[[ -4   2  17   6 -16  36]
 [  7   2  -8   8  11 -33]
 [ -1 -22   8  14   0 -34]
 [ -5   8  48  20  -4 -17]
 [ -1  10 -12 -13  26 -72]
 [ 14 -22  24 -18   3  11]
 [  1   2  61   0   1 -71]
 [ -5 -21   9   2  -6  14]]
-71

[[  2   8   8  12  -2   9   8   8   7  10   9  -4  10  -6  -6]
 [ -9 -38 -26 -48  32 -42 -41 -42 -37 -38 -51  40 -43  41  31]
 [ -1  -3  -2  -3   3  -3  -3  -4  -3  -3  -4   3  -3   3   3]
 [  3  17  11  20 -12  18  17  18  15  17  21 -15  18 -16 -13]
 [  8  39  22  44 -30  42  40  42  34  38  49 -34  40 -35 -31]]
-13

[[-14 -27  -7  38  57 -27 -35 -11   3  41  34 -32 -49]
 [  1  25  32  10 -22  10  18 -55  -4   4   3 -32  43]
 [ -5   3 -25 -35  35 -11  21  32 -47 -13  24  45 -24]
 [ 25  39   4  -1 -12  -2   5 -19 -31  16  12  -5  -9]
 [ 36  19  13  33 -37  -9 -70 -16 -56  11  -4  37   6]
 [  4  16  25 -34   8  19  15 -17  -7  -4  11   3   3]
 [ 18  32  35  -1  -7 -14 -29 -28 -14  28  26  18  28]
 [ 11 -22 -22  41 -33 -24 -27  16   0 -18 -17  -3  14]]
28

[[ 21  16   5   7  22  20   4 -12  43 -13  12  -8  -3]
 [  2  -7  -9  -4 -19   9  11 -26  18 -12  13 -22  -5]
 [  2  -2  -8   4  -1  24  17 -37  -1 -26  28 -19  -3]
 [ 22   5   0  -2  10 -11 -13  27   1  11 -18  16  13]
 [-17  23   9  -8 -17 -14 -11  -8 -47 -15  13 -19  -5]
 [ 28  20 -10 -17 -33 -31 -18  24 -18  16 -13 -26  10]
 [  2   3  16  20  54  35   8 -12  59 -20  15  16  -9]
 [-64 -15   7  -6 -46 -35  11 -29 -37  -3   7 -26 -24]
 [ -9  13   6  -2   1 -17 -13   7 -19   1  -1   0  -3]
 [ -6 -15  11   9  29   9   0  12 -10   6 -11  34   1]
 [ 22  17   1  -3   0  -6  -9  14  14   4  -6 -10   2]]
1

[[ 21 -21  -3  23 -38  26]
 [ 20 -27 -12  -5  11  29]
 [ 35 -50 -50  26 -41  26]
 [-18  23  21 -12  26 -57]
 [ -3   0 -23  10 -25   0]
 [ -3  -7  -3 -31  24  -1]
 [ 29 -22 -37 -22 -18  33]
 [  5  20  47  24 -66 -15]]
33
---
[[ 38  19 -32   2  -6]
 [-10  24 -20  -1  25]] -> 38, 25

[-47 -24 -23  37] -> -47, 37

[4 2 6 8 7] -> 4, 7

[88 51 17 27 50 49 48] -> 88, 48

[8 2 6 3 4 4 2] -> 8, 2

[[-33  -6 -10  25  -4   6]
 [-36  21 -29  -8  39  38]
 [ 15 -12 -10 -18 -26  19]] -> -33, 19

[ 95 216 168  35] -> 95, 35

[60  9 72 76] -> 60, 76

[7 3 2 2 6 2 7] -> 7, 7

[3 4 3 8 2 9 4] -> 3, 4
---
((821, 237, 860, 868), (505, 482, 490, 463), (446, 470, 507, 515)) | 515
(124, 653, 327, 788, 722, 886, 487) | 487
((80, 73, 75, 66, 57, 64), (19, 99, 76, 56, 73, 91), (83, 88, 62, 56, 47, 64)) | 64
(504, 958, 242, 761, 702, 741) | 741
(8043, 7452, 3743, 5364, 3015) | 3015
(23, 222, 209, 39, 140, 28) | 28
---
[[-35 -12 -61  45 -67]
 [-37  37 -40  52 -43]] >> -40

[[ -8 -23  53  54 -15  25]
 [-54  55   1  35  30  19]
 [ 52 -49  68   6  -2  24]] >> 68

[  3  13   1  60  65  -9 -44] >> 1

[-63  49 -53  63  54  68  14] >> -53

[-35  24 -40  61] >> -40

[[ 53   0  14  -5  11   8  -5]
 [ -5  20  27 -18  20  32  16]
 [  5 -20 -27  18 -20 -32 -16]] >> -27

[ 14  -4 -46  68] >> -46
---
(-48, 2, -70, 16, -13, -2, 1) ==> 16, -70
((11, 2, 65, 1, -1, -62, 0), (-16, -7, 52, -7, -7, -36, -13)) ==> 65, -62
(61, 33, -32, 5, -7, -31) ==> 61, -32
(-30, -13, 54, -27) ==> 54, -30
(24, 24, -14, 70, -24, 15) ==> 70, -24
(14, 25, -13, -49, 67) ==> 67, -49
